Small tables with named rows and columns. After each table, cells are looked up by row and column.

vob =
	fufito	fite	zemasa	tevu	volebu	gugekov
difome	-729	-770	-909	-839	130	-259
lidu	598	-358	372	267	-822	-670
keku	-848	-261	-606	-347	-258	80
fovi	-962	-401	-781	-462	-78	159
lemizi	-726	-164	-493	-274	-173	198
tal	-498	381	-5	-135	-834	-364
meb	-391	142	-87	-248	-730	-524
guv	-330	278	-3	-307	-760	-686

tal, fite: 381
keku, zemasa: -606
tal, volebu: -834
lidu, fufito: 598
meb, fufito: -391
lemizi, fite: -164
lemizi, gugekov: 198
guv, zemasa: -3
guv, fite: 278
fovi, zemasa: -781

datag:
          ranapa  panofef   zolofe    sutar
suduta     1.266  -33.713   23.981   31.471
deku      25.352  -77.964   -3.150   54.166
sigedu     1.856  -79.334   20.404   58.549
zuf       41.324   -5.437   -8.738    4.663
bop        7.165   44.610   25.995  -18.255
ler      -30.453   80.832   67.613  -30.816
nimuki    -0.772  -35.901   27.842   32.060
rar      -25.484   -3.106   55.281   18.947
vugore    41.925    5.387   -7.389   -1.170
bifafi   -61.027  -27.375   83.735   40.605
zim        5.534  -37.867   19.331   29.973
lanuzit   58.071  -57.047  -30.254   33.148
sedidu    46.714   79.252   -6.599  -47.853

sigedu, panofef: -79.334
suduta, ranapa: 1.266
vugore, ranapa: 41.925
zuf, zolofe: -8.738
sigedu, zolofe: 20.404
ler, zolofe: 67.613
ler, sutar: -30.816
rar, ranapa: -25.484
zuf, panofef: -5.437
lanuzit, zolofe: -30.254
sedidu, zolofe: -6.599
deku, ranapa: 25.352
bop, panofef: 44.610
zuf, sutar: 4.663
bop, ranapa: 7.165

muk:
          toz    fol   pafi  nimor  mitob    fab  gotome    kun    vep    pog
zov     34.30  73.23  36.91  67.92  26.00  78.30   38.98  50.39   5.73  50.37
mot     40.30  78.26  18.42  56.66  27.04  69.65   27.03  30.56  11.74  52.01
mib     54.97  63.19  44.53  17.23  63.20  28.86   51.58  15.88  31.26  61.39
rirude  42.97  79.26  12.98  49.62  34.27  61.00   25.71  21.02  16.24  54.05
pes     36.97  75.24  28.21  63.70  23.94  75.83   34.33  42.31   7.23  50.78
kub     28.30  47.11  43.44  84.82  47.70  31.33   34.33  42.31  80.83  40.58
nupu    57.64  31.03  65.20  35.54   4.30  37.51   42.29  50.39  55.30  42.21

kun of mot is 30.56
fol of zov is 73.23
fab of nupu is 37.51
mitob of mib is 63.20
mitob of nupu is 4.30
kun of kub is 42.31
pafi of nupu is 65.20
gotome of mib is 51.58
fab of mib is 28.86
pafi of rirude is 12.98
vep of nupu is 55.30
kun of zov is 50.39
gotome of rirude is 25.71
fab of pes is 75.83

pugedu:
fields: vuz, sul, tofepig, pogur, vuni, nam, seb, gulota, kap
kos: [65, 40, 71, 110, 184, 169, 183, 221, 177]
dosanaz: [113, 107, 98, 121, 97, 81, 104, 193, 182]
vepovon: [128, 124, 123, 128, 123, 123, 121, 124, 126]
fidon: [126, 125, 121, 132, 125, 125, 116, 120, 125]
fal: [130, 122, 124, 129, 125, 125, 125, 122, 123]

What is the vuz of fal in pugedu?
130
What is the gulota of fidon in pugedu?
120
What is the sul of dosanaz in pugedu?
107
What is the seb of dosanaz in pugedu?
104
What is the gulota of vepovon in pugedu?
124
What is the vuz of vepovon in pugedu?
128
What is the nam of fal in pugedu?
125

Table lal
,gutisu,mipog,fekunur,zemezo,gigen,zegik
gevad,66,31,17,46,242,144
kofisev,181,152,147,144,108,155
dum,170,110,110,85,106,176
tusaruz,185,133,122,126,126,212
vipep,102,169,159,209,173,100
lalus,145,192,210,185,95,133
dem,220,135,138,91,48,173

vipep, mipog -> 169
dem, mipog -> 135
kofisev, zemezo -> 144
tusaruz, zegik -> 212
gevad, zegik -> 144
dem, fekunur -> 138
kofisev, zegik -> 155
tusaruz, gutisu -> 185
dem, zegik -> 173

ludemo =
         razemu   koni
danemes   77.64  53.01
duzozu    39.53   0.28
fatefas   69.60  83.63
tiv       86.42  50.23
zir       63.68  65.87
ton       99.57  81.77
tofamuk   73.25  75.72
razates   47.31  35.53
lubip     62.52  39.05
soko      59.91  31.87
sazilan   43.58  16.75
getizi    78.22  80.71
garomo    35.46   7.63
bugu      91.17  73.54

koni of danemes = 53.01
razemu of ton = 99.57
razemu of bugu = 91.17
koni of zir = 65.87
razemu of lubip = 62.52
razemu of getizi = 78.22
koni of fatefas = 83.63
koni of ton = 81.77
razemu of sazilan = 43.58
Row with the largest koni: fatefas

fer:
|  | golivan | somi | sunipe | mib | datu | bip | nim |
|---|---|---|---|---|---|---|---|
| duf | 1.0 | 4.3 | 5.8 | 7.7 | 2.6 | 2.8 | 3.5 |
| ginopo | 2.5 | 2.8 | 2.7 | 2.5 | 2.4 | 2.7 | 2.3 |
| tafetik | 2.6 | 2.5 | 2.4 | 2.6 | 2.7 | 2.5 | 2.7 |
| noge | 2.6 | 3.1 | 2.6 | 2.4 | 2.7 | 2.7 | 2.5 |
| beg | 2.6 | 2.9 | 2.2 | 2.5 | 2.7 | 2.1 | 2.4 |

mib of tafetik: 2.6
somi of ginopo: 2.8
nim of ginopo: 2.3
mib of beg: 2.5
nim of duf: 3.5
bip of tafetik: 2.5
bip of ginopo: 2.7
somi of noge: 3.1
sunipe of duf: 5.8
datu of beg: 2.7
sunipe of ginopo: 2.7
sunipe of tafetik: 2.4

bok:
	mog	vufuge
rolese	7.638	1.631
fososuv	4.576	0.574
pavuvug	1.948	2.222

What is the mog of fososuv in bok?
4.576
What is the vufuge of fososuv in bok?
0.574
What is the mog of rolese in bok?
7.638
What is the vufuge of pavuvug in bok?
2.222
What is the mog of pavuvug in bok?
1.948
What is the vufuge of rolese in bok?
1.631

budagu =
         foluge  daz  tolabe  nemuz  toruret  des  ziba
fem          25  -14     -51    -39        6  -83     5
zano          7   -9     -14    -22      -85  -28   -47
vezab       -24  -59     -54    -42       -3  -14   -54
mev         -34  -39       1    -22       20   66   -26
kag         -39    2     -18    -43      -10   58   -36
dobar        18   -1     -63    -21      -38  -67    -5
nul         -40  -41     -17    -48      -24  -63   -69
gezar        -9  -57      -7    -25      -37   18   -37
fakobe      -22   11     -79    -26      -62  -18   -53
musuzoz     -74   -8     -10    -25      -14  -11   -34
dotoran     -78  -20     -44    -28        8    2   -36
befez       -84  -44     -50    -44      -61  -87    17
fopi        -16  -34      51    -15       -5  -54   -33

befez, des => -87
fem, foluge => 25
vezab, des => -14
mev, ziba => -26
gezar, des => 18
mev, foluge => -34
mev, daz => -39
mev, toruret => 20
zano, ziba => -47
dobar, nemuz => -21
dobar, des => -67
zano, tolabe => -14
dobar, tolabe => -63
kag, daz => 2
kag, foluge => -39
befez, daz => -44
musuzoz, ziba => -34
dobar, toruret => -38
befez, foluge => -84
gezar, ziba => -37

Table zon
,toked,maf,nobefi,mul
nodiru,0.3,0.3,0.2,0.4
pubi,0.6,0.2,0.4,0.3
bukeni,1.0,0.3,0.4,0.3
ruk,0.5,0.3,0.4,0.3
rulug,0.1,0.3,0.3,0.3
benime,0.4,0.3,0.2,0.2
vaneb,0.3,0.4,0.3,0.5

What is the nobefi of rulug in zon? 0.3
What is the maf of bukeni in zon? 0.3
What is the mul of bukeni in zon? 0.3
What is the nobefi of benime in zon? 0.2
What is the mul of benime in zon? 0.2
What is the maf of rulug in zon? 0.3
What is the maf of pubi in zon? 0.2

nik:
fields: fumom, lufas, vak, zam, mamol
viv: [3.417, 4.653, 2.987, 6.625, 5.642]
zus: [4.920, 8.394, 2.480, 2.974, 5.927]
vuson: [4.737, 3.415, 5.302, 3.127, 2.967]
vuv: [5.257, 4.889, 3.942, 2.620, 4.179]
zibet: [4.789, 7.919, 2.786, 3.056, 6.252]

zus, zam -> 2.974
viv, vak -> 2.987
viv, zam -> 6.625
zibet, vak -> 2.786
vuv, fumom -> 5.257
vuson, lufas -> 3.415

vetog
|  | kesus | lotino | nor | vom | nomon | molepu |
|---|---|---|---|---|---|---|
| damobo | 99 | 125 | 71 | 201 | 92 | 77 |
| tezuviz | 126 | 100 | 41 | 109 | 107 | 49 |
| zapelo | 113 | 93 | 120 | 107 | 101 | 85 |
| telolag | 100 | 113 | 62 | 84 | 100 | 60 |
| zuvimem | 90 | 104 | 85 | 11 | 108 | 100 |
| vomo | 27 | 87 | 92 | 81 | 129 | 159 |
| kituz | 13 | 70 | 102 | 82 | 107 | 164 |
| nivut | 91 | 101 | 127 | 155 | 58 | 148 |
| geveni | 69 | 126 | 100 | 99 | 109 | 99 |

nor of nivut is 127
kesus of zapelo is 113
vom of nivut is 155
kesus of damobo is 99
molepu of vomo is 159
nor of damobo is 71
nomon of vomo is 129

